Here is a tiny trained network, its code and every weight. The questions are about switching its units off for an input and a target symbol, where a switched-off unit gives its printed mean instead of its output.

import numpy as np


def w(rows, s, z=0):
    codes = np.array(rows[::2]) - 128.0
    scale = np.full(codes.shape[1], s)
    scale[-1] = z or s
    return codes * scale


def norm(h):
    return h / np.sqrt((h * h).mean(-1, keepdims=True) + 1e-5)


def f(y):
    return y / 2 * (1 + np.tanh(0.7978845608 * (y + 0.044715 * y**3)))


def softmax(a):
    e = np.exp(a - a.max(-1, keepdims=True))
    return e / e.sum(-1, keepdims=True)


def log_softmax(a):
    a = a - a.max(-1, keepdims=True)
    return a - np.log(np.exp(a).sum(-1, keepdims=True))


def net(x, mask):
    ids = ['αδζηθμξσ'.index(c) for c in x.split()]
    T = len(ids)
    res = E[ids] + P[:T]
    q, k, v = (norm(res) @ M[0].T for M in (Q, K, V))
    z = softmax(np.where(np.tri(T) > 0, q @ k.T / 4**0.5, -1e9)) @ v
    res = res + np.where(mask[0], z, O[0][:, -1]) @ O[0][:, :-1]
    y = f(norm(res) @ A[0][:, :-1].T + A[0][:, -1])
    res = res + np.where(mask[1:13], y, B[0][:, -1]) @ B[0][:, :-1]
    return log_softmax(norm(res)[-1] @ U[:, :-1].T + U[:, -1])


Q, K, V, O, A, B = {}, {}, {}, {}, {}, {}
E = w([
[157,143,78,145],'α',
[164,139,70,149],'δ',
[172,205,195,86],'ζ',
[155,83,150,81],'η',
[88,255,156,124],'θ',
[84,179,161,212],'μ',
[127,145,150,192],'ξ',
[72,65,153,123],'σ',
],0.0087)
P = w([
[5,25,124,126],'0',
[67,47,126,143],'1',
[137,59,168,131],'2',
[156,70,189,93],'3',
[187,69,178,87],'4',
[239,79,134,65],'5',
],0.0025)
Q[0] = w([
[205,81,163,73],'H0',
[100,105,160,230],'H0',
[174,254,35,151],'H0',
[224,252,198,196],'H0',
],0.006)
K[0] = w([
[118,214,106,98],'H0',
[175,2,129,90],'H0',
[175,118,204,123],'H0',
[143,82,224,132],'H0',
],0.0062)
V[0] = w([
[218,219,98,170],'H0',
[66,239,3,39],'H0',
[176,78,142,102],'H0',
[103,52,82,36],'H0',
],0.0062)
O[0] = w([
[2,160,53,136,8],'H0',
[60,114,168,74,124],'H0',
[171,115,57,101,11],'H0',
[163,176,105,58,13],'H0',
],0.009,0.0012)
A[0] = w([
[113,152,203,92,3],'N0',
[131,207,117,138,28],'N1',
[124,182,181,187,121],'N2',
[142,155,100,164,185],'N3',
[121,143,117,160,207],'N4',
[136,125,142,167,205],'N5',
[188,149,116,127,135],'N6',
[159,7,164,90,248],'N7',
[185,99,154,123,198],'N8',
[138,133,168,189,84],'N9',
[120,52,101,144,146],'N10',
[89,67,138,106,158],'N11',
],0.012,0.0019)
B[0] = w([
[164,185,91,173,203],'N0',
[189,180,118,178,154],'N1',
[158,54,120,129,234],'N2',
[186,77,157,125,155],'N3',
[169,121,146,97,154],'N4',
[115,99,138,68,170],'N5',
[147,205,209,140,189],'N6',
[213,167,167,89,253],'N7',
[192,136,168,105,208],'N8',
[61,42,64,83,180],'N9',
[157,213,204,151,160],'N10',
[254,173,150,123,191],'N11',
],0.0058,0.005)
U = w([
[225,138,247,83,163],'α',
[197,197,51,187,121],'δ',
[110,141,83,50,34],'ζ',
[113,122,6,48,160],'η',
[150,2,117,158,181],'θ',
[140,119,137,53,4],'μ',
[100,49,170,166,163],'ξ',
[38,229,240,191,130],'σ',
],0.0076,0.0027)

Each question gives the input, a string of symbols that net reads in full, and the target symbol t.
The units are the heads (4 rows each of Q, K, V and O) and the neurons (one row each of A and B). Each row of codes is followed by its name. A weight is (code - 128) times the scale printed after its matrix; where a second scale follows, it is the last column's (O, A, B and U).
mask holds one flag per unit, heads first, then neurons. A switched-off unit (its flag False) gives its mean, the last column of its rows in O or B, instead of its output. The means were averaged over made-up inputs and are rounded, as every weight is.
A unit's drop is (log p(t) with every unit on - log p(t) with that unit switched off) / (log p(t) with every unit on - log p(t) with every unit switched off).
The circuit of an input: a set's keep is (log p(t) with only the set's units on - log p(t) with every unit switched off) / (log p(t) with every unit on - log p(t) with every unit switched off). Starting from the 12 units with the biggest drops (on a tie, the unit counted first), units are removed one at a time, each time the one whose removal leaves the highest keep (on an exact tie, the one counted first), for as long as the keep stays at least 0.8.
units of the circuit, in order: the units of the circuit, biggest drop first
top k neurons: the k neurons with the biggest drops, biggest first
drop of u: that unit's drop, to one decimal
input ζ θ δ, target σ: units of the circuit, in order : [N10; H0; N7]
input α θ μ δ θ μ, target θ: top neuron : [N2]
input α δ ξ ζ, target θ: units of the circuit, in order : [H0; N2; N9; N7]
input θ μ θ δ, target ξ: top 2 neurons : [N7; N6]
input η θ δ δ δ, target δ: top 2 neurons : [N9; N7]
input μ δ ξ ζ, target θ: units of the circuit, in order : [H0; N9; N7; N2]
input σ μ ξ δ θ, target θ: units of the circuit, in order : [H0; N2; N9; N7]
input θ ξ θ η α ζ, target δ: top 2 neurons : [N0; N7]
input δ θ δ ζ, target σ: units of the circuit, in order : [H0; N7; N8]
input θ θ ζ, target σ: top 2 neurons : [N0; N7]
input μ δ μ ζ θ, target ξ: top 2 neurons : [N2; N6]
input δ ζ ζ, target δ: top 2 neurons : [N0; N1]
input θ δ δ, target σ: drop of N7 : 0.2
input θ δ μ, target ξ: drop of N10 : 0.0
input ζ δ ζ θ θ, target σ: drop of N1 : 0.1
input μ θ ξ ξ, target θ: top neuron : [N9]
